Below is a small trained network, with its code and all its weights. Each question gives an input and a target symbol and asks what happens when units are switched off, that is, made to give their printed mean instead of their output.

import numpy as np


def w(rows, s, z=0):
    codes = np.array(rows[::2]) - 128.0
    scale = np.full(codes.shape[1], s)
    scale[-1] = z or s
    return codes * scale


def f(y):
    return y / 2 * (1 + np.tanh(0.7978845608 * (y + 0.044715 * y**3)))


def softmax(a):
    e = np.exp(a - a.max(-1, keepdims=True))
    return e / e.sum(-1, keepdims=True)


def log_softmax(a):
    a = a - a.max(-1, keepdims=True)
    return a - np.log(np.exp(a).sum(-1, keepdims=True))


def net(x, mask):
    ids = ['βγδεζθλμξπσψ'.index(c) for c in x.split()]
    T = len(ids)
    res = E[ids] + P[:T]
    u = 0
    for l in range(2):
        q, k, v = (res @ M[l].T for M in (Q, K, V))
        z = softmax(np.where(np.tri(T) > 0, q @ k.T / 2**0.5, -1e9)) @ v
        res = res + np.where(mask[u], z, O[l][:, -1]) @ O[l][:, :-1]
        u += 1
        y = f(res @ A[l][:, :-1].T + A[l][:, -1])
        res = res + np.where(mask[u : u + 8], y, B[l][:, -1]) @ B[l][:, :-1]
        u += 8
    return log_softmax(res[-1] @ U[:, :-1].T + U[:, -1])


Q, K, V, O, A, B = {}, {}, {}, {}, {}, {}
E = w([
[145,159,142,204,114,110,118,61,50,122,137],'β',
[133,137,136,161,117,98,147,89,97,165,99],'γ',
[93,59,133,171,88,111,133,76,131,109,99],'δ',
[128,162,165,134,148,85,166,6,136,218,141],'ε',
[112,82,169,190,80,139,79,52,88,63,117],'ζ',
[152,119,126,160,87,108,116,201,61,115,38],'θ',
[136,119,144,177,88,116,106,116,74,106,83],'λ',
[163,183,121,154,125,86,157,165,68,185,76],'μ',
[108,160,162,106,115,132,133,178,167,153,29],'ξ',
[98,184,123,152,148,142,190,99,178,165,83],'π',
[16,118,138,139,181,166,55,122,88,144,127],'σ',
[118,124,166,167,112,117,120,24,111,136,137],'ψ',
],0.017)
P = w([
[199,86,103,107,100,101,162,110,84,111,186],'0',
[170,121,141,173,145,109,187,144,144,131,139],'1',
[162,138,146,139,47,171,161,130,139,164,111],'2',
[151,133,72,103,120,154,122,88,114,146,40],'3',
[87,185,173,143,108,58,181,149,140,99,115],'4',
[129,123,136,161,1,180,153,132,156,195,116],'5',
[135,130,147,193,160,45,73,142,166,184,102],'6',
[78,165,153,144,104,64,186,141,152,85,92],'7',
[102,132,98,102,102,113,108,97,150,100,65],'8',
],0.012)
Q[0] = w([
[113,155,140,179,74,156,135,67,118,174,10],'0.h1',
[167,92,12,99,197,190,33,101,123,163,106],'0.h1',
],0.011)
K[0] = w([
[73,119,109,114,219,117,75,151,108,131,151],'0.h1',
[162,145,156,165,200,9,122,115,176,57,83],'0.h1',
],0.012)
V[0] = w([
[123,2,117,100,84,92,147,117,211,138,68],'0.h1',
[185,189,75,173,102,105,175,82,99,107,96],'0.h1',
],0.0088)
O[0] = w([
[222,250,108,157,160,181,95,101,91,91,142,111],'0.h1',
[162,97,129,80,94,5,96,127,185,70,164,254],'0.h1',
],0.011,0.0038)
A[0] = w([
[179,179,118,73,144,128,106,184,232,116,149,159],'0.n1',
[185,109,41,157,135,78,143,141,114,144,189,137],'0.n2',
[200,151,174,91,117,67,175,83,83,36,117,189],'0.n3',
[92,108,61,40,203,187,111,139,93,106,126,95],'0.n4',
[129,153,36,108,166,83,34,64,149,93,66,2],'0.n5',
[182,49,151,139,118,177,182,140,140,168,120,76],'0.n6',
[176,142,166,71,203,102,95,146,157,74,168,78],'0.n7',
[254,115,120,173,54,146,93,146,233,142,178,94],'0.n8',
],0.0071,0.0052)
B[0] = w([
[185,196,84,81,126,52,170,164,138,235,96,149],'0.n1',
[114,178,161,119,103,172,128,131,148,143,57,158],'0.n2',
[115,136,59,134,115,203,99,147,231,85,117,252],'0.n3',
[160,192,189,169,98,127,187,119,161,61,80,130],'0.n4',
[123,129,27,119,160,52,33,100,106,118,77,146],'0.n5',
[104,186,145,136,159,58,97,131,103,126,140,130],'0.n6',
[73,163,205,153,136,138,129,135,150,150,143,134],'0.n7',
[254,121,106,170,9,74,105,131,107,214,148,179],'0.n8',
],0.0091,0.011)
Q[1] = w([
[207,159,154,25,124,191,212,195,206,1,243],'1.h1',
[44,201,37,58,219,79,65,133,128,34,139],'1.h1',
],0.0079)
K[1] = w([
[246,107,98,100,47,84,152,94,85,135,147],'1.h1',
[160,145,212,229,127,49,126,133,86,137,139],'1.h1',
],0.012)
V[1] = w([
[121,160,109,108,139,118,165,221,135,181,81],'1.h1',
[131,152,134,80,174,115,169,7,182,192,184],'1.h1',
],0.011)
O[1] = w([
[227,92,161,107,143,176,108,166,220,142,176,133],'1.h1',
[171,142,174,187,79,88,249,74,101,50,88,2],'1.h1',
],0.014,0.0082)
A[1] = w([
[209,135,132,88,115,67,133,148,148,67,179,98],'1.n1',
[63,149,108,99,113,117,67,127,111,159,141,131],'1.n2',
[142,92,116,105,145,159,97,162,165,160,167,212],'1.n3',
[80,178,50,156,107,43,92,95,117,114,120,76],'1.n4',
[199,93,119,103,155,164,126,156,171,125,164,3],'1.n5',
[164,204,123,115,73,176,98,138,91,143,129,143],'1.n6',
[170,186,72,163,88,36,140,104,158,67,121,166],'1.n7',
[60,117,103,101,151,124,134,132,2,154,161,38],'1.n8',
],0.0093,0.0056)
B[1] = w([
[82,84,74,146,198,114,151,12,187,170,33,181],'1.n1',
[152,75,91,177,198,92,209,142,106,89,172,254],'1.n2',
[113,215,132,160,51,110,131,65,137,54,97,250],'1.n3',
[180,116,181,121,85,167,167,205,118,166,50,234],'1.n4',
[94,99,161,47,118,155,207,157,7,160,183,197],'1.n5',
[135,116,126,132,224,138,111,82,138,110,128,178],'1.n6',
[107,154,167,95,182,139,55,172,132,86,225,220],'1.n7',
[91,178,153,90,110,82,28,1,122,146,128,163],'1.n8',
],0.0093,0.022)
U = w([
[153,162,66,175,100,90,126,131,141,101,102,162],'β',
[137,157,99,99,123,121,105,141,85,116,172,108],'γ',
[111,66,124,88,112,97,114,198,118,143,166,136],'δ',
[173,143,120,119,180,177,83,170,86,146,147,95],'ε',
[124,149,128,74,55,74,97,110,140,116,94,61],'ζ',
[136,99,129,107,165,137,105,133,145,132,145,145],'θ',
[117,179,128,155,132,190,89,130,118,149,106,115],'λ',
[144,165,126,81,91,124,2,152,180,158,135,120],'μ',
[138,176,175,80,89,145,77,162,98,128,125,119],'ξ',
[170,131,158,163,121,164,200,118,78,110,98,112],'π',
[63,126,130,121,153,99,84,115,56,137,113,212],'σ',
[152,179,156,132,116,81,121,105,110,72,101,2],'ψ',
],0.0069,0.0063)

Each question gives the input, a string of symbols that net reads in full, and the target symbol t.
The units are the heads (2 rows each of Q, K, V and O) and the neurons (one row each of A and B). Each row of codes is followed by its name. A weight is (code - 128) times the scale printed after its matrix; where a second scale follows, it is the last column's (O, A, B and U).
mask holds one flag per unit, layer by layer, with each layer's heads first. A switched-off unit (its flag False) gives its mean, the last column of its rows in O or B, instead of its output. The means were averaged over made-up inputs and are rounded, as every weight is.
A unit's drop is (log p(t) with every unit on - log p(t) with that unit switched off) / (log p(t) with every unit on - log p(t) with every unit switched off).
The circuit of an input: a set's keep is (log p(t) with only the set's units on - log p(t) with every unit switched off) / (log p(t) with every unit on - log p(t) with every unit switched off). Starting from the 12 units with the biggest drops (on a tie, the unit counted first), units are removed one at a time, each time the one whose removal leaves the highest keep (on an exact tie, the one counted first), for as long as the keep stays at least 0.8.
circuit, biggest first: the units of the circuit, biggest drop first
k most important neurons: the k neurons with the biggest drops, biggest first
k most important neurons of layer l: the k neurons of layer l with the biggest drops, biggest first
input λ β π ξ μ, target θ: 2 most important neurons of layer 0 : [0.n3; 0.n1]
input ζ σ μ λ ψ λ λ λ σ, target β: circuit, biggest first : [1.n7; 1.n5]
input π ψ θ θ ψ β π, target ξ: 2 most important neurons : [1.n7; 1.n4]
input λ γ ζ, target β: most important neuron : [0.n3]
input μ π λ ζ π θ, target σ: circuit, biggest first : [1.h1; 0.n5; 0.n3]
input γ λ δ ε, target β: 3 most important neurons : [1.n2; 0.n5; 1.n3]
input λ π ξ ξ, target θ: 4 most important neurons : [1.n1; 1.n7; 0.n5; 0.n1]
input ψ θ σ λ β β λ π, target π: circuit, biggest first : [1.h1; 0.h1]
input π γ λ γ σ ε, target σ: circuit, biggest first : [0.h1; 0.n3; 1.n4]
input δ γ θ λ, target μ: 3 most important neurons : [0.n5; 1.n2; 1.n7]
input λ θ π λ δ, target θ: 3 most important neurons : [0.n3; 1.n1; 0.n1]
input γ π ψ λ, target θ: 2 most important neurons : [0.n5; 1.n1]
input ψ μ σ θ ψ ζ π γ, target π: circuit, biggest first : [1.h1; 0.h1]
input ξ σ β ζ λ λ ζ, target σ: 3 most important neurons : [0.n3; 0.n1; 1.n4]
input λ γ λ ζ λ ψ, target σ: 3 most important neurons : [1.n8; 1.n2; 0.n1]
input π ξ ψ, target θ: 2 most important neurons : [1.n7; 1.n1]
input σ π λ θ, target π: circuit, biggest first : [1.h1; 0.h1; 0.n4]
input λ λ β θ θ λ λ, target γ: 2 most important neurons of layer 0 : [0.n8; 0.n3]
input π π σ ξ ψ, target ξ: circuit, biggest first : [0.h1; 1.h1; 1.n5; 1.n3]
input θ θ λ λ ψ, target β: most important neuron : [1.n2]
input σ γ λ γ π μ ζ μ, target π: 3 most important neurons : [1.n7; 0.n4; 0.n3]
input π λ γ π β π δ, target δ: most important neuron : [1.n3]
input μ ψ λ, target ζ: 2 most important neurons of layer 1 : [1.n3; 1.n2]
input ε ζ λ β π, target β: 2 most important neurons of layer 0 : [0.n8; 0.n3]
input λ μ λ λ, target ζ: 3 most important neurons of layer 1 : [1.n3; 1.n5; 1.n1]
input γ γ π λ π μ, target β: 2 most important neurons of layer 0 : [0.n5; 0.n3]
